Each row is followed by its class.
16 -12 37 -34 27 1 32 -22 32 -18 16 7 26 46 26 30 9 6 -33 -55 -72 80 1
 -4 20 20 -48 36 51 -41 -61 -6 8 16 25 -8 -57 -2 1 -64 3 => <103>
-6 -5 35 19 37 -11 -31 -21 0 -17 -29 -11 20 -16 -2 -5 10 -22 8 48 9 1 50
 -37 28 13 11 -20 28 33 -23 35 53 -3 0 26 -15 30 2 32 -12 => <92>
53 46 3 -4 -36 -33 -35 -9 22 -36 31 -8 7 -1 5 -31 1 45 -40 9 -54 13 -65
 6 -50 -22 -11 19 -58 31 -11 -17 -5 -28 -19 29 24 -44 38 29 32 => <34>
-26 8 1 15 26 12 -13 -10 8 -27 -17 -47 -1 -33 1 8 58 -6 28 60 39 5 27 11
 21 -5 25 -8 13 26 -59 24 24 -21 -11 51 4 37 29 17 -7 => <16>
-18 -22 43 37 -49 -4 -22 12 29 7 48 -26 -3 24 40 -10 23 -51 0 -57 -21 2
 -33 41 -32 -51 38 -46 3 -16 -40 15 27 -30 -22 -14 -13 19 -1 -24 -28 => <6>
22 15 -32 -3 -22 13 -31 -33 12 -27 -14 -25 27 -31 -3 15 29 40 -11 -29 -9
 9 -42 -22 -1 -25 -9 -4 -14 34 -11 7 27 -26 -2 10 -1 -38 21 43 -7 => <192>
15 8 -14 -1 -13 10 -25 8 53 -20 -10 -12 58 -7 -21 11 0 26 -15 -6 -4 -8 6
 -8 -19 -22 -8 84 -32 -23 -55 -39 25 -28 4 -20 6 -11 -10 8 -24 => <135>
-18 -18 1 -2 -31 -14 -45 -29 39 -19 31 3 21 30 39 13 5 -11 -27 -67 -38
 15 -86 26 -21 -46 -61 -5 -7 3 -45 -33 -19 -32 0 -9 6 -11 -7 -39 11 => <93>
60 3 -10 15 -2 23 28 -10 12 -8 46 -2 -10 -10 20 23 11 -13 -76 -9 -7 -7
 -50 32 -14 -18 -12 45 14 -16 17 25 31 -32 -44 12 14 -22 -19 53 15 => <6>
-13 34 -4 -3 19 6 -21 -9 8 -12 -5 -6 -9 18 7 -11 3 -15 -25 3 -7 20 -32
 19 0 -45 -26 -26 13 -10 -8 3 -16 -3 -44 -4 18 13 17 24 54 => <93>
34 1 -22 28 14 14 -6 -40 -20 -17 -12 -4 -29 -11 -21 4 -4 -18 -17 8 -14
 -5 -61 20 17 -23 8 -2 -19 29 0 -31 17 -7 11 24 25 -23 43 30 -20 => <20>
51 54 -30 35 -34 -24 2 12 -30 -21 39 12 -20 10 6 -36 6 -17 -38 -5 -19
 -15 -58 52 -61 -42 11 42 7 -9 -9 -18 13 -19 -42 59 15 20 3 -5 -8 => <94>
-13 -31 15 -36 24 7 -18 -31 29 14 -1 5 27 -41 -5 -18 1 24 -6 45 19 5 40
 17 23 -6 15 -20 -14 -2 40 16 61 -35 21 38 2 -4 -36 34 34 => <92>
-23 19 -4 4 0 -22 3 10 -7 -21 -8 10 -17 -5 19 5 4 -31 -15 7 11 -5 1 28 0
 10 -40 25 6 9 10 -24 -14 -6 -25 51 9 34 -12 0 34 => <6>
-22 -2 44 29 9 8 -7 -56 38 -51 -39 -38 -40 -2 -7 -8 18 -19 16 40 6 27 22
 16 18 31 -27 -6 -22 4 -17 -40 -2 -9 -14 0 4 -11 26 -1 22 => <16>
-2 -21 -2 -13 12 -48 13 31 -1 3 2 -1 -11 8 10 20 30 -17 -7 -19 -15 -20 6
 -11 24 11 -17 -22 37 -10 -38 25 -22 19 20 -27 -24 36 16 -12 -29 => <6>
-5 7 -38 17 49 -32 2 6 30 42 -15 -2 9 14 -36 -9 -26 7 17 30 -21 6 32 7
 27 -18 16 -28 6 15 3 3 -25 -14 -46 -21 -33 -47 -1 -17 -35 => <93>
-15 2 32 19 24 -22 -1 -9 21 -6 -19 -17 6 -11 -17 2 7 -5 -11 23 2 36 27
 -24 5 25 -17 -21 36 -22 -52 3 13 10 -12 20 -21 10 21 -11 8 => <135>
19 38 18 40 -10 8 9 -34 -32 -48 -36 19 8 -27 3 -1 13 14 33 12 10 21 -23
 -44 -17 12 -25 35 11 -32 72 0 -19 5 4 47 -1 36 24 37 -29 => <135>
-11 31 -19 -31 4 13 -8 1 0 -7 33 14 21 13 -25 -5 15 5 30 48 -27 26 -9 58
 -10 7 22 19 -59 12 -13 3 3 -22 -23 39 31 -13 13 8 46 => <34>
-26 42 -32 8 17 -43 13 -50 29 -16 -4 -6 -6 40 -80 -15 -17 15 15 34 -23
 -4 30 18 -1 -14 -8 0 -26 -27 27 -16 1 -5 -21 -11 9 -33 7 30 26 => <82>
6 5 -22 9 -30 17 20 -27 -38 -11 -10 6 -6 13 -1 33 1 14 16 26 -18 -4 -20
 -55 16 47 -20 51 -29 -36 23 8 -31 -20 2 6 -5 -15 17 -8 7 => <20>
-4 6 -23 25 47 -35 22 -47 38 4 -10 -26 3 0 -3 0 31 5 -21 -1 -7 34 45 28
 -17 -21 16 15 -6 -2 -15 3 41 -17 -17 25 -26 -24 -11 -24 -6 => <93>
-19 -2 -25 8 32 1 -2 8 24 -20 -11 9 66 9 -4 21 15 -15 -5 47 -30 17 24 5
 -18 0 9 40 -23 -13 26 43 7 -24 -7 86 -24 18 6 26 26 => <93>
27 10 -12 -10 63 -35 -3 -60 30 -12 5 15 22 -4 -45 -1 -42 35 -16 -9 -52
 27 -10 -38 -37 -18 -42 37 -52 -4 32 -10 -57 -6 -2 63 4 -14 -29 -21 8 => <135>
-18 -46 26 -17 23 8 -39 -22 36 -41 -20 -32 56 0 -6 11 27 3 29 -35 -14
 -12 -75 -23 6 -29 -32 -13 -57 27 -34 0 -41 -40 19 -9 27 -40 41 32 31 => <82>
19 -27 64 41 13 -27 -50 19 42 -29 1 -9 -6 39 9 -18 0 -14 -28 22 -37 -8
 -48 -8 12 48 36 1 -46 26 -55 -18 10 -35 -7 37 7 -9 49 23 9 => <16>
-21 -13 -7 -22 15 10 -33 37 -33 1 55 -20 50 35 -2 37 -34 -5 -18 17 -24
 -9 -38 -17 17 2 -43 20 -43 -15 -15 2 35 -20 -14 26 17 17 7 6 -18 => <202>
38 15 -5 14 0 5 0 -21 38 18 17 23 -24 49 -25 -36 -36 -54 -15 5 -43 9 4
 29 11 23 27 1 -36 2 -17 -25 10 -13 -33 3 28 0 -10 -43 34 => <103>
10 -17 71 -14 -7 -7 -15 33 37 9 11 -39 14 -20 33 -34 18 -13 1 21 26 19 6
 16 7 12 -2 -35 4 13 -15 -14 6 -1 -17 -17 -20 10 -18 -52 -22 => <16>
9 5 -19 -2 41 27 4 -20 28 5 4 -15 -21 -26 -46 -12 24 7 -38 12 27 1 10 53
 -7 -29 12 4 33 -1 -21 -5 10 -14 -15 2 3 -14 -30 5 -4 => <16>
9 1 -32 16 27 28 7 -3 52 30 16 5 9 25 41 13 -11 6 -17 28 -30 31 1 21 -31
 -12 -3 42 -32 -34 -10 -3 -33 -27 -50 30 -12 -33 -25 -17 44 => <103>
-9 38 31 5 35 12 -4 0 -47 1 -4 -29 36 -36 -23 1 6 45 2 65 54 -39 36 -13
 -2 -11 5 -19 -22 23 -9 32 36 14 -5 -6 1 57 27 5 -17 => <115>
8 8 -58 -4 -33 -21 13 -4 -10 -17 14 16 1 -7 21 2 18 7 6 -28 -4 8 -26 -3
 -35 -41 -11 34 46 1 31 4 -15 -12 -11 40 8 -15 0 14 12 => <115>
4 43 -46 -44 -9 -13 -29 6 11 6 19 30 72 21 -18 -9 -31 8 9 -1 -30 -1 -22
 -19 -29 -11 -9 6 -25 29 -7 -15 -23 24 -12 -8 11 4 -23 -37 22 => <202>
51 -3 -10 50 -29 -41 -2 -66 10 -20 -2 6 -14 -34 -5 -10 4 31 -29 25 2 -13
 -27 -48 -3 7 -23 -26 27 9 -32 5 41 -25 22 29 0 -9 46 13 -24 => <135>
-25 47 7 2 -14 -1 -22 -43 -3 -12 -6 -8 -31 5 9 -27 28 10 -6 21 19 21 -30
 18 -17 -14 -18 -11 -45 -22 -5 -28 27 -8 -24 21 40 11 10 -5 42 => <94>
-15 30 39 10 -12 -4 -21 25 16 -8 -14 -10 14 -22 10 -9 30 27 49 9 27 -16
 21 -11 -20 -21 -16 -40 -9 1 20 -9 10 16 -15 -8 -20 40 9 14 -25 => <94>
57 33 -9 -18 -47 42 20 26 -33 21 23 17 8 -35 36 24 -13 44 -54 -10 -13
 -15 -51 -28 13 -32 7 11 -7 3 13 18 34 -27 -14 -37 -23 6 -3 44 -28 => <192>
75 -13 -2 7 36 68 4 11 2 28 23 8 29 -3 -8 10 -87 108 -63 -49 11 -73 -2
 -71 -52 -71 -18 -32 -15 23 -43 -1 10 -15 -4 -60 -23 -17 16 13 48 => <202>
7 -2 29 20 37 3 -14 -23 7 -6 42 17 24 -1 -41 -10 -20 -8 -24 69 -16 -30
 -1 -7 -17 -27 -44 -36 -7 34 32 40 9 -24 -11 57 0 19 -13 40 -5 => <82>
12 -55 53 -12 -74 20 10 8 8 -49 -33 -17 -21 30 63 -43 49 -48 -12 -33 -11
 47 -14 16 12 54 29 67 15 -65 -37 -56 65 -24 32 -25 -8 -53 37 -9 46 => <20>
-25 8 3 -47 12 -1 -34 18 36 9 41 -9 32 26 -14 -4 -16 -11 28 6 -3 -37 1
 30 11 -54 17 12 -45 21 -49 -19 -2 -6 -19 -59 25 1 -33 -5 23 => <20>
-20 34 8 20 -4 15 -22 -38 1 -10 -8 -10 29 -1 21 -5 40 70 -22 13 -2 35
 -17 -43 -35 -47 -48 -17 -3 -9 33 30 -15 -21 15 34 -20 1 25 -17 -11 => <103>
4 21 -18 -34 24 14 10 -37 39 12 -1 4 6 -23 -12 -17 24 -23 -28 48 9 35
 -11 41 -3 25 -46 6 -40 -18 -29 -38 52 -14 -31 2 27 -3 -10 0 68 => <202>
5 19 4 12 64 -13 -13 -27 52 10 27 -2 14 31 -21 -23 -20 28 -42 13 -18 30
 -2 72 -31 -40 1 0 -25 -13 -1 -2 -18 -16 -20 57 -2 7 -19 -32 38 => <6>
-20 4 42 35 31 -55 -29 -28 -6 -35 -5 -32 0 -12 50 0 29 34 3 26 25 34 -24
 6 16 6 -67 -36 26 -7 -11 8 22 -6 11 49 -34 27 38 7 -23 => <34>
36 1 -1 24 19 -48 5 -24 58 -13 -20 -10 34 28 -13 -14 -33 24 -9 -1 -30 15
 -28 -16 -19 3 24 43 -18 -9 -9 -2 -43 -2 -5 -4 -1 -50 31 -16 31 => <115>
27 -40 27 22 -13 39 8 9 55 -7 -9 -25 2 9 12 4 -13 -9 -30 -4 -16 -28 11
 18 2 -7 20 12 -57 6 -32 -26 0 -47 -10 -54 4 -42 6 19 34 => <82>
30 -17 -26 33 -2 -7 8 -34 29 19 -2 -12 26 -44 12 30 -1 5 -16 27 -11 3
 -11 6 -13 17 60 -16 20 -3 -1 48 -14 14 11 29 -27 -7 1 -9 -22 => <115>
1 -13 -34 60 0 27 -15 23 -3 3 32 19 22 -22 -60 7 -16 -33 15 62 -11 -47
 19 16 -56 -13 29 -34 9 71 17 74 -49 -31 -27 79 4 -15 7 25 8 => <34>
-62 9 33 36 -12 -76 -4 -16 -5 -9 35 -13 -6 28 3 21 1 15 -27 -56 -44 11
 -34 48 4 -15 23 9 19 -15 -7 -1 -45 -23 15 -6 -34 17 -11 -57 -57 => <115>
-6 38 34 14 -5 -11 -28 -26 16 -24 45 7 -13 38 -28 -33 -1 -30 -26 -35 -6
 -10 -38 -3 -38 -56 -48 -8 7 14 30 -8 34 2 -31 -11 45 -3 -9 32 10 => <103>
11 8 -11 -12 -44 17 -17 -10 -10 -14 34 -19 -5 9 -15 -33 2 9 -1 15 -4 -34
 10 -13 -40 -49 -13 30 -35 -1 6 -12 16 -31 -15 -22 20 -33 -11 0 11 => <20>
21 0 -27 -2 -27 10 4 -9 31 11 -8 -20 -40 -29 52 -11 45 -21 -59 -10 38 19
 -31 68 -7 -31 -7 3 13 -3 -57 -49 48 0 0 -16 33 -9 4 -9 13 => <6>
-31 33 21 30 6 -2 0 8 20 -5 -5 -10 6 -26 8 38 14 21 -35 31 8 27 -30 16
 -2 -24 -64 46 29 -25 20 -15 -18 -15 -22 10 -16 16 1 32 -39 => <115>
7 49 -21 12 -11 50 19 -47 15 19 -15 -4 -22 -3 -47 -22 -12 46 -25 13 19 5
 16 -1 -27 -47 12 29 -36 -37 -31 -47 68 -18 7 -57 26 -9 18 7 -1 => <202>
23 -14 13 -19 -29 3 -16 48 27 -4 -18 3 38 -10 3 -10 -13 27 -33 -29 -8
 -13 -25 7 -9 -21 -6 25 -17 19 -6 -42 -13 -35 3 -30 7 -39 11 12 40 => <92>
-57 28 22 -52 4 13 -10 -53 2 -12 -18 -31 8 -9 5 -6 73 16 -4 -7 4 62 8 35
 12 -4 12 -1 -22 -22 -22 7 8 4 19 -14 13 8 -11 -41 16 => <6>
-5 57 -24 0 -32 -45 2 -9 15 -14 6 42 -7 6 -5 -34 23 37 30 105 -20 6 25
 -2 2 7 -54 -15 4 -3 50 18 -35 -24 -13 61 -7 42 31 10 26 => <6>
23 17 3 48 -27 -12 -30 -20 -5 -20 40 34 -20 44 -23 -52 -11 -38 -30 24
 -14 -41 -25 23 -13 0 50 13 -24 14 8 6 114 -46 -37 16 27 -20 4 87 8 => <192>
-32 -5 20 23 26 -22 28 -34 28 -3 -10 -4 -9 9 -36 6 -32 -49 26 -13 -30 25
 57 12 22 2 6 -43 24 -23 36 28 -1 9 -11 -2 -57 25 -26 -7 -8 => <192>
57 -31 1 26 8 40 41 -42 -13 51 -33 4 -80 -58 69 -20 -4 17 -60 -31 43 -24
 13 31 27 -51 80 -79 -40 58 -25 -31 66 -23 35 -36 3 14 11 -31 -13 => <6>
15 30 -4 29 -11 -51 14 3 -3 -8 7 29 -26 17 9 -8 -6 2 -19 2 -43 3 -31 -8
 -12 -12 -35 12 -10 18 -17 -5 -44 -35 -13 -4 -19 1 20 -17 -8 => <34>
-43 -7 13 1 32 33 0 -6 3 -15 -17 -10 47 -2 -25 -2 25 -10 -15 42 12 14 34
 25 -13 -6 -32 7 -4 -25 11 19 3 -23 5 43 -23 20 -18 -3 23 => <82>
-15 -19 -61 -12 2 27 1 -5 29 1 9 21 14 4 -36 7 12 16 -27 40 -32 -35 57
 -2 5 -36 32 52 -43 17 24 39 10 -82 -2 13 12 -38 -25 45 18 => <93>
-10 18 18 -14 32 5 -1 -8 23 -12 -11 -10 31 9 -38 -2 -7 38 29 34 2 11 24
 15 9 5 -5 27 -87 29 -1 -25 17 -19 -4 -20 18 -40 23 6 17 => <34>
-19 19 8 -18 -14 -15 2 20 -26 15 10 -4 1 6 -24 6 -14 22 10 7 -11 5 32
 -19 -10 16 -25 -20 11 -36 11 -6 13 7 -30 3 -19 6 -1 2 26 => <92>
-33 39 -4 2 13 -29 -23 -63 15 -18 -17 -29 17 8 -35 -6 9 11 -6 20 -5 -7
 26 39 36 11 51 -10 -59 -8 -29 0 70 -17 -2 -1 -1 18 7 2 2 => <6>
5 -10 -6 -17 76 -5 -7 9 59 27 -3 -11 31 -8 -13 -56 42 -33 -35 14 60 -15
 74 54 -76 -61 -13 -42 -25 -15 -54 -11 112 26 -27 -7 -16 24 -46 -14 50 => <94>
-27 41 0 33 42 -25 10 -49 37 7 -9 -8 -49 7 -43 -44 2 11 -10 59 20 29 86
 -2 -18 -25 2 -7 81 -3 0 44 -36 4 -28 35 -6 1 -27 -22 22 => <6>
-10 29 -88 -7 -12 12 -5 -55 33 -40 -5 -16 -30 18 -46 11 72 -15 2 56 -39
 39 11 38 7 -23 4 62 -3 31 -4 12 -33 -16 -16 0 69 -83 18 37 -7 => <6>
27 44 9 26 -38 -3 25 -12 18 6 47 1 -34 10 -29 2 -20 43 -24 -37 -36 -14
 -24 -11 -42 -65 -1 5 -21 -16 65 8 -24 -30 -27 -24 17 -5 4 28 -7 => <93>
50 -36 37 -34 -5 47 -15 90 36 76 -5 -5 -16 -54 60 -10 5 -11 5 -27 16 1 3
 -29 -8 -4 -12 -70 -27 37 -43 -19 -34 9 -17 -32 -12 41 -25 -40 -3 => <192>
-29 53 2 26 -7 -3 6 -64 12 -28 11 17 -1 40 -35 -8 1 -2 50 39 -30 4 -12
 27 -1 -23 6 31 -53 -27 47 9 -10 -33 -32 -12 16 0 9 29 -6 => <6>
38 7 17 -45 20 29 3 -1 42 2 21 18 58 7 -28 18 -12 16 -24 -32 -62 8 -15 7
 -10 31 42 59 -44 -25 -9 15 -6 -15 -16 0 -11 -10 -35 5 39 => <93>
30 39 -53 6 -51 58 9 -44 -18 -8 18 -18 -24 -17 -9 39 8 -2 -13 30 -23 14
 -36 35 11 -35 27 11 -40 34 4 -16 22 -3 -27 -34 59 -33 33 28 -24 => <115>
26 -20 52 2 2 28 -9 26 -40 12 35 11 35 -6 25 -22 -35 -32 67 11 3 -30 -33
 -54 -14 -35 -2 -53 -30 67 44 32 -28 -20 -39 28 -3 12 4 -17 8 => <20>
54 -11 4 14 -4 29 41 -19 32 13 18 -15 -38 -13 -12 -9 -13 -65 -43 19 -18
 8 32 -1 -1 -28 14 7 5 -14 -27 10 97 -23 -34 -5 8 -3 1 28 0 => <93>
-7 4 -44 -14 -50 -19 -16 15 39 6 14 -25 32 20 -34 -5 -1 -58 -36 -16 -62
 36 -64 21 -32 12 0 28 -28 -44 -37 -32 10 -18 -35 -6 16 -63 12 -12 19 => <202>
-32 37 14 13 7 -27 2 -27 14 0 38 2 -38 30 -47 -11 -28 26 -29 -27 -20 -17
 -25 33 -44 -34 10 11 -39 -61 -8 -35 23 -24 -25 27 7 7 2 30 80 => <20>
31 13 -47 -2 -67 -39 11 -10 -60 -13 4 31 -46 27 23 4 18 13 -59 -97 -45
 20 -58 -10 41 49 16 25 11 -32 11 -41 106 -40 8 26 -25 -18 11 22 -22 => <192>
1 30 46 -6 7 -21 26 -10 26 -14 29 -10 11 3 -9 -6 -9 18 10 -36 -17 24 -8
 13 -42 -5 -3 32 -9 -39 31 3 10 -1 -34 9 -25 -6 -22 25 34 => <192>
3 -10 18 14 8 53 -14 -13 -18 -2 7 3 40 -12 -33 10 -16 -23 29 21 -7 -22
 -4 -31 19 -31 -15 -13 -31 56 11 14 23 -45 -5 26 3 13 -9 10 -59 => <82>
-10 -16 6 17 -10 5 -47 -45 58 -7 -20 -13 26 4 25 -31 33 32 -10 50 -3 -5
 66 -13 -26 -21 37 -29 -36 -20 -90 5 51 -17 18 -51 -26 -8 9 -10 4 => <135>
37 26 -68 10 -96 77 -2 -47 -4 -5 42 20 -37 50 28 -20 38 -26 -33 12 -1 5
 -47 28 -33 -12 33 15 9 -18 -31 4 18 -33 -66 -77 43 -72 -22 -10 55 => <16>
9 13 -9 9 4 -16 10 -21 14 -30 38 -12 6 18 -21 17 -2 36 -12 -33 -20 -32
 -36 25 -51 -42 -2 86 -26 -26 -24 -31 5 -23 -10 -6 3 -45 2 36 21 => <20>
-44 16 -14 -25 -11 6 -12 -13 -20 -7 29 0 -18 15 5 14 0 17 -24 10 2 3 -36
 25 21 -21 -25 21 -19 -33 -4 -9 19 -35 -20 26 31 0 -16 8 33 => <94>
-21 -15 17 15 -1 -29 9 -2 28 -37 -21 -39 -16 -34 52 23 75 -8 -11 -9 18
 29 6 6 24 -24 -19 33 -5 -19 -29 -14 26 -34 26 7 12 37 23 24 -32 => <135>
-61 20 27 42 17 14 -21 -48 10 -17 14 -22 4 0 -8 26 40 7 -9 -14 22 31 -31
 32 -8 -33 -31 -29 41 19 -20 6 6 -20 -13 42 6 5 -8 9 -3 => <82>
-23 62 45 -17 -7 -14 14 -43 0 -25 3 -6 -40 10 -35 -7 -16 -9 -1 -22 2 31
 -43 20 14 9 -57 11 -13 -39 -7 -48 35 12 -30 -22 27 19 12 29 50 => <192>
